Each row has a name. Each question is about the rows just above it.

[145  83 132 174  87 153]  M
[120 114 132 153  98 150]  X
[134 121  91  75  97 153]  A
[ 91 114 132 153  97 153]  L
[147  84 134 176  93 153]  S
[ 91 114 132  40 126 137]  Z
[ 96 114 132 153  97 153]  P
[176  92 132 156 104 139]  F
Is [ 97 153 132] printed in one of the named rows, side by side and in this order?  no
Does one of the named rows hold [ 40 125 137] side by side, in this order?  no
Is [176  92] printed in one of the named rows, side by side and in this order?  yes
Among the named rows, does one hold [ 83 132 174  87] next to each other, in this order?  yes
Is [121  91  75] printed in one of the named rows, side by side and in this order?  yes
Among the named rows, does one hold [150  98 153] next to each other, in this order?  no
Is [145  83 132 174] printed in one of the named rows, side by side and in this order?  yes

[122 164 133 105]  U
[173 149 102 133]  W
[223 145  87 174]  R
[163 141 109 127]  N
Does one of the named rows hold [141 109] side by side, in this order?  yes
Among the named rows, does one hold [163 141] next to each other, in this order?  yes
Among the named rows, does one hold [122 163 133] next to each other, in this order?  no
Does one of the named rows hold [122 164 132] side by side, in this order?  no
Is [174  87 145 223] printed in one of the named rows, side by side and in this order?  no
Is [172 149 102 133] printed in one of the named rows, side by side and in this order?  no

[156 150 181 108  80  83  68 143 154 148 124 130]  H
[129 110 153 104 130 106  90 130 137 120 122 102]  B
[156 150 181 108  80  83  68 143 154 144 107 118]  Y
[156 150 181 108  80  83  68 143 154 144 107 144]  D
[163 147 186  81 116  95  46 118 154 126 141 106]  J
[129 139 153 104 130 106  90 130 137 120 122 102]  Q
[104 106  84 143 181 165 176  99 131 100 134 121]  G
Among the named rows, does one hold [ 83  80 108 181 150] next to each other, in this order?  no
Does one of the named rows hold [108 181] side by side, in this order?  no
Among the named rows, does one hold [120 122] next to each other, in this order?  yes
Among the named rows, does one hold [163 147] next to each other, in this order?  yes
Is [130 106  90] printed in one of the named rows, side by side and in this order?  yes

[135 107 134 161 183 164 115] = T
[ 95 132 121 125 110 122 134] = C
[171 116 130 127 126 144 131] = K
[215 182 111 169  83 171 173] = E
[215 182 111 137  83 171 173] = V
Among the named rows, does one hold [182 111] next to each other, in this order?  yes
Among the named rows, does one hold [ 83 137 111] next to each other, in this order?  no
Does one of the named rows hold [169  83 171 173] side by side, in this order?  yes
Among the named rows, does one hold [137 111] next to each other, in this order?  no
Among the named rows, does one hold [ 83 171] next to each other, in this order?  yes

[130 127 130 203 195 154 133 126 128 133] = kagas
[127 129 129 147 134 177 134 156 132 129] = galo
[126 133 128 159 160 150 140 126 137 134] = sifi
[137 132 129 154 138 179 130 130 130 127] = vunep
[143 127 134 149 132 171 136 146 137 128] = Pigup
[131 137 130 157 157 176 138 126 128 136] = zema
[131 137 128 153 132 148 131 135 138 136] = mufef
[127 134 129 193 194 152 136 130 130 134] = Tun
Among the named rows, does one hold [130 130 130] next to each other, in this order?  yes
Among the named rows, does one hold [132 137] next to each other, in this order?  no

[102 112 151 150 136 161 107 123] : Gis
[146 112 110 119 111 108 150 140] : ros
[121 112 120 174  99 100 147 122] : Kavu
[120 133 153 143 137 140 137 163] : fep
[141 139 125  81 120  92 104  89] : mib
[121 112 120 174 140 153 142 170] : nudu
[154 140 180 117 143  98 130 139] : metik
[122 143 127 149 126 210 110 119] : bote
[124 114 178 121 153 119 145 153] : Deso
[ 95 105 171 155 139 146 111 152] : rusib
[ 80 122 137 131 128 158 103 135] : mub
Among the named rows, does one hold [120 145] next to each other, in this order?  no
Among the named rows, does one hold [119 153 121 178 114] next to each other, in this order?  no
Does one of the named rows hold [147 112] side by side, in this order?  no
Is [143 127 149 126] printed in one of the named rows, side by side and in this order?  yes
Does one of the named rows hold [ 80 122 137 131] side by side, in this order?  yes
Is [149 140] printed in one of the named rows, side by side and in this order?  no
Among the named rows, does one hold [149 127] next to each other, in this order?  no

[127  75 157 178 138]  Roku
[103 128 111 131 131]  Zor
[111 157  97  91 124]  pusal
[151  83 198 200 136]  satez
[138 159  84  90 121]  lari
[141 137  56  63 129]  Lavof
[ 87 105  84 167  55]  megir
[103 112 216 143 126]  Bori
[ 68  97 169 180  58]  sano
[170 157 109 116 133]  vusat
Among the named rows, does one hold [141 137  56] next to each other, in this order?  yes
Is [138 158] printed in one of the named rows, side by side and in this order?  no
Among the named rows, does one hold [ 87 105] next to each other, in this order?  yes

[ 78 189  67 165  99 118 158]  gadiz
[ 69 200 119 157  75 115 117]  zul
[100 108  57 109 105 176 163]  Fata
[ 69 200 119 157 119  91 182]  Dab
[ 78 189  67 165  99 118 106]  fuva
[154  73 109  95  74 108 125]  zozof
Does one of the named rows hold [108  57] side by side, in this order?  yes
Does one of the named rows hold [119 157] side by side, in this order?  yes
Among the named rows, does one hold [118 158] next to each other, in this order?  yes

[126 112 134 149 103 132] = pipa
[126 112 134 149 103  54] = Kir
[158 100 137 119  90 116] = kagob
Among the named rows, does one hold [126 112 135 149 103] next to each other, in this order?  no
Does one of the named rows hold [116  90 119 137] side by side, in this order?  no
Among the named rows, does one hold [134 149] next to each other, in this order?  yes
Is [134 149 103] printed in one of the named rows, side by side and in this order?  yes
Among the named rows, does one hold [103  53] next to each other, in this order?  no

[ 90 166 143 153 124  87 154  92 125 159 136  34 111 115 112 117 122 123
 110] -> Tenop
[123 148 136 115 101 131 119 121 130 130 136 119 156 125 134 131 111 139
 110] -> ziv
[ 90 166 143 153 124  87 154  92 125 159 121  34 111 115 112 117 122 123
 140] -> zeza
Among the named rows, does one hold [111  34 121 159 125] next to each other, in this order?  no
Among the named rows, does one hold [120 130 130 136] next to each other, in this order?  no
Among the named rows, does one hold [130 136 119] next to each other, in this order?  yes
Is [115 112 117] printed in one of the named rows, side by side and in this order?  yes
Is [136 115 101 131] printed in one of the named rows, side by side and in this order?  yes

[ 89  76 178 142  79 192  96 141 122]  napas
[105 206 118 121 163 152  92  64 122]  tezo
[172 180  83 113 183  76 148 123 138]  fonev
Is [192  96 141] printed in one of the named rows, side by side and in this order?  yes
Among the named rows, does one hold [138 123 148] next to each other, in this order?  no
Is [122 141  96 192  79] printed in one of the named rows, side by side and in this order?  no

[137 107 128 122]  sifub
[134 119  58 112]  zamin
[105 137 165 148]  Rez
[116 150  94 133]  bev
[138 152 117 112]  keto
[120 154 122 118]  dagir
[153 130  87 120]  Gev
[109 125 139 135]  Vuku
Does one of the named rows hold [130  87] side by side, in this order?  yes
Does one of the named rows hold [154 122] side by side, in this order?  yes

[137 138  81 131 128  85 104 123 121 172  88 169 153 114  39 127  68 161
 101 104  81 139 168 113 118 160 143 156  93 107 146 203 102 155 114 117
 109  91 153 108 133 133 150 150 103 163 120  77 177 108 136  81 153  95] -> dopu
[136 137  84 131 128  87 105 122 122 170  90 167 152 115  44 128  71 160
 102 106  83 139 166 115 119 158 142 154  94 109 145 199 104 154 116 116
 110  94 152 109 133 132 148 148 104 161 121  80 175 109 137  83 151  97] -> Balab
[136 137  86 131 128  89 106 122 123 168  93 165 152 116  49 128  75 158
 104 107  85 139 165 116 120 156 142 153  95 111 145 196 105 153 118 116
 111  96 151 111 133 131 147 147 105 159 122  83 173 110 137  85 150 100] -> Zibe
[132 134  96 128 128  98 111 122 124 159 102 156 148 119  67 127  88 151
 111 112  94 136 158 120 120 148 138 146 101 118 140 179 111 149 122 117
 114 106 147 115 133 130 141 141 110 152 125  95 165 113 138  94 145 108] -> gitok
[135 136  89 130 129  91 107 122 123 166  95 163 151 117  53 129  78 157
 105 108  87 139 163 118 120 154 141 151  97 113 144 193 107 152 119 116
 111  98 151 112 133 130 146 146 106 157 123  85 171 111 137  87 149 102] -> ziko
[134 136  91 130 128  93 108 122 124 164  97 161 150 118  57 128  80 156
 107 109  89 138 162 118 120 152 140 150  98 114 143 189 108 151 120 116
 112 100 150 113 133 130 145 145 107 156 124  88 169 111 137  89 148 104] -> zali
[133 135  95 129 129  96 110 122 124 161 100 158 149 119  64 128  85 153
 110 111  92 137 159 119 121 149 139 147 100 116 141 183 110 150 121 117
 113 104 148 114 133 130 142 142 108 153 125  93 166 112 138  92 146 107] -> pilut
[134 135  93 130 129  95 109 122 124 162  99 159 150 118  61 128  83 154
 108 110  91 137 160 119 120 151 139 149  99 115 142 186 109 150 121 116
 113 102 149 114 133 130 144 144 108 155 124  91 168 112 137  91 147 106] -> kob
Among the named rows, does one hold [130 129  90 107] next to each other, in this order?  no
Is [160 119] printed in one of the named rows, side by side and in this order?  yes
Among the named rows, does one hold [159 104] next to each other, in this order?  no
Is [153 118 116 111] printed in one of the named rows, side by side and in this order?  yes
Is [118 141 179] printed in one of the named rows, side by side and in this order?  no

[181  91 191 178] -> Vemad
[ 88 140  56  68] -> dalev
[ 92 215 106 144] -> foz
[121 193  58  76] -> Bato
[180  89 187 178] -> ramu
Is [ 92 215 106] printed in one of the named rows, side by side and in this order?  yes
Among the named rows, does one hold [178 187  89] next to each other, in this order?  no
Among the named rows, does one hold [56 69] next to each other, in this order?  no
Does one of the named rows hold [56 68] side by side, in this order?  yes

[212 122 139 132 142] : posig
[212 122 107 132 142] : Pabu
[142 134 129 148  95] : Foniz
Is [129 148  95] printed in one of the named rows, side by side and in this order?  yes
Among the named rows, does one hold [142 134] next to each other, in this order?  yes
Is [123 107 132 142] printed in one of the named rows, side by side and in this order?  no

[151 106 135 175 128] = lopo
[ 57 123 169 163 149] = vemi
[159 146 139 135 141] = tuzon
[151 106 135 125 130] = Fav
[113 117 191 114 128] = Vad
[ 56 111 126 122  97] = mireg
Does one of the named rows hold [122 126 111] side by side, in this order?  no
Does one of the named rows hold [117 191 114 128] side by side, in this order?  yes
Among the named rows, does one hold [163 169 123  57] next to each other, in this order?  no

[146 137 174  93 100 153 150 157  76 120  98  79 124 204] : Fibap
[109 141  97  98 120 144  89 160 139 168 109 203 175 105] : kunut
[112  74  83 118 172 183 105 113  90  75 148  61 116 108] : pob
[146 137 174  93 100 153 150 157  76 120  98 171 124 204] : les
Is [ 76 157] printed in one of the named rows, side by side and in this order?  no
Does one of the named rows hold [ 90 113 105] side by side, in this order?  no
Among the named rows, does one hold [146 137 174  93 100] next to each other, in this order?  yes
Is [100 153 150] printed in one of the named rows, side by side and in this order?  yes

[121  85 154 158 163 183 136  90 142 142 132]  mefo
[113 102 141 151 147 153 122 125 117 137 129]  bugun
[121  62 174 166 172 200 157  82 144 117 129]  rufog
[136 148 109 122 123 100 120 133 132 152 138]  livo
[124 101 134 157 157 164 115 108 135 156 146]  seneg
Among the named rows, does one hold [157 157 164 115] next to each other, in this order?  yes
Among the named rows, does one hold [136 183 163 158] next to each other, in this order?  no
Does one of the named rows hold [100 120 133 133] side by side, in this order?  no
Does one of the named rows hold [121 123] side by side, in this order?  no
Is [151 146] printed in one of the named rows, side by side and in this order?  no
Is [172 200 158  82 144] printed in one of the named rows, side by side and in this order?  no
Is [ 62 174 166 172 200] printed in one of the named rows, side by side and in this order?  yes

[134 121 126 134 131 135 110 127 132 142 124 154 128 126 131 146 137 130
 164 133 136 122 133 110 116 133 115 109 119 121 127 133 117 134 112 150
 123 136 124 132 131 111 115 145 131 126 143 127 139 125 144 217 122 124
 124 131 128 137 132 125 157 132 131 140] -> Nas
[134 115 136 124 125 140 110 129 127 146 128 142 126 142 131 146 133 128
 136 126 135 131 142 102 114 127 124 113 127 125 133 131 111 131 108 141
 119 142 124 142 141 111 122 150 141 123 136 126 122 121 135 145 126 128
 137 140 147 143 130 120 148 130 131 150] -> Vas
[134 115 136 124 125 140 110 129 127 146 128 142 126 142 131 146 133 128
 136 126 135 131 142 102 114 127 124 113 127 125 133 131 111 131 108 141
 119 142 124 142 138 111 124 136 138 124 141 127 129 137 147 102 127 125
 132 123 131 139 130 121 162 137 125 148] -> novi
[134 133 124 112 121 121 110 145 130 126 128 114 130 123 131 146 129 126
 126 122 130 135 124 135 117 133 135 149 136 132 131 128 110 131  99 113
 128 121 127 136 130 111 134 123 130 131 122 126 104 133 131  62 157 128
 128 125 130 123 110 122 152 128 106 138] -> Nid
Among the named rows, does one hold [115 109 118 121] next to each other, in this order?  no
Among the named rows, does one hold [110 131] next to each other, in this order?  yes
Among the named rows, does one hold [135 124 135 130] next to each other, in this order?  no
Is [122 121 135 146 126] printed in one of the named rows, side by side and in this order?  no
Is [122 133 110 116 133] printed in one of the named rows, side by side and in this order?  yes

